Below is a small trained network, with its code and all its weights. Each question gives an input and a class and asks what happens when units are switched off, that is, made to give their printed mean instead of their output.

import numpy as np


def w(rows, s, z=0):
    codes = np.array(rows[::2]) - 128.0
    scale = np.full(codes.shape[1], s)
    scale[-1] = z or s
    return codes * scale


def f(y):
    return y / 2 * (1 + np.tanh(0.7978845608 * (y + 0.044715 * y**3)))


def log_softmax(a):
    a = a - a.max(-1, keepdims=True)
    return a - np.log(np.exp(a).sum(-1, keepdims=True))


def net(x, mask):
    res = np.array(x, float).reshape(1, 8) / 4 @ E
    y = f(res @ A[0][:, :-1].T + A[0][:, -1])
    res = res + np.where(mask, y, B[0][:, -1]) @ B[0][:, :-1]
    return log_softmax(res[-1] @ U[:, :-1].T + U[:, -1])


A, B = {}, {}
E = w([
[253,167,91,154,74,86,185,176],'x0',
[151,211,112,37,100,130,98,165],'x1',
[126,149,143,66,71,118,90,205],'x2',
[50,139,130,233,44,97,172,105],'x3',
[181,163,113,172,214,192,79,124],'x4',
[40,50,41,133,40,40,8,117],'x5',
[114,109,133,116,211,175,94,202],'x6',
[12,140,14,46,171,67,166,55],'x7',
],0.0057)
A[0] = w([
[125,67,122,115,232,198,32,191,152],'n1',
[82,131,98,135,73,124,114,154,34],'n2',
[29,181,34,86,99,89,59,90,194],'n3',
[205,127,164,243,68,174,112,190,165],'n4',
[25,123,50,57,116,41,82,90,177],'n5',
[132,125,103,117,45,140,59,157,116],'n6',
[33,37,137,196,170,107,130,174,253],'n7',
[198,99,158,185,162,153,125,170,54],'n8',
[126,84,150,149,99,51,110,89,35],'n9',
[132,109,124,144,2,30,201,151,164],'n10',
[120,101,154,72,98,173,80,223,203],'n11',
[160,119,153,198,139,142,84,87,98],'n12',
[75,139,209,113,150,171,234,189,241],'n13',
],0.0074,0.0049)
B[0] = w([
[177,189,157,121,50,100,46,135,199],'n1',
[126,222,67,128,134,134,148,150,137],'n2',
[1,191,67,138,194,89,104,122,249],'n3',
[57,185,123,118,146,50,67,130,214],'n4',
[38,196,46,127,224,96,152,86,255],'n5',
[125,161,137,67,112,86,90,173,159],'n6',
[140,131,203,155,178,177,26,21,216],'n7',
[76,183,81,120,98,83,131,163,160],'n8',
[78,98,123,158,154,120,101,134,137],'n9',
[135,143,111,203,64,78,36,212,210],'n10',
[193,174,167,46,138,110,71,105,189],'n11',
[120,104,83,176,129,120,93,125,145],'n12',
[189,183,169,77,160,161,43,66,202],'n13',
],0.0081,0.0095)
U = w([
[213,105,130,111,166,119,203,161,34],'0',
[102,59,60,207,110,114,211,212,9],'1',
[145,49,210,193,100,174,110,92,117],'2',
[173,130,135,123,2,69,94,214,186],'3',
[72,93,54,86,170,100,212,160,1],'4',
[168,135,187,67,185,171,113,115,232],'5',
[46,168,93,143,159,81,101,144,186],'6',
],0.0087,0.0061)

Each question gives the input, the list of numbers given to net, and the class t.
The units are the neurons (one row each of A and B). Each row of codes is followed by its name. A weight is (code - 128) times the scale printed after its matrix; where a second scale follows, it is the last column's (A, B and U).
mask holds one flag per neuron, in row order. A switched-off neuron (its flag False) gives its mean, the last column of its row in B, instead of its output. The means were averaged over made-up inputs and are rounded, as every weight is.
A unit's drop is (log p(t) with every unit on - log p(t) with that unit switched off) / (log p(t) with every unit on - log p(t) with every unit switched off).
The circuit of an input: a set's keep is (log p(t) with only the set's units on - log p(t) with every unit switched off) / (log p(t) with every unit on - log p(t) with every unit switched off). Starting from the 12 units with the biggest drops (on a tie, the unit counted first), units are removed one at a time, each time the one whose removal leaves the highest keep (on an exact tie, the one counted first), for as long as the keep stays at least 0.8.
units of the circuit, in order: the units of the circuit, biggest drop first
most important unit: the unit with the biggest drop
k most important neurons: the k neurons with the biggest drops, biggest first
drop when u is switched off: that unit's drop, to one decimal
input [3,2,4,7,-1,-6,7,1], class 5: units of the circuit, in order => [n13, n3]
input [5,6,-8,-6,-1,-2,6,6], class 4: units of the circuit, in order => [n7, n10]
input [-8,-1,7,-3,4,-2,1,-7], class 3: units of the circuit, in order => [n1]
input [-7,-1,1,3,7,-1,-7,-3], class 2: units of the circuit, in order => [n5, n3]
input [-1,-3,-5,-7,6,-1,5,-7], class 3: units of the circuit, in order => [n1, n5]
input [7,7,-7,7,3,6,2,-2], class 3: 3 most important neurons => [n5, n10, n7]
input [4,-2,0,-2,-7,-2,1,1], class 3: units of the circuit, in order => [n5, n3]
input [7,-8,8,4,0,-7,0,7], class 3: units of the circuit, in order => [n5, n3]
input [-2,1,-2,7,-1,-1,-3,-2], class 3: 3 most important neurons => [n5, n3, n10]
input [3,-7,1,3,-5,-1,-1,-2], class 2: drop when n1 is switched off => 0.2
input [-1,8,-7,-6,2,2,8,-8], class 3: drop when n1 is switched off => 0.3
input [-2,-6,-7,-3,3,2,-6,-4], class 2: drop when n12 is switched off => 0.0
input [5,-5,4,3,7,-2,-5,7], class 1: drop when n4 is switched off => 0.2
input [-7,5,-6,8,-6,-8,-5,-4], class 5: most important unit => n13
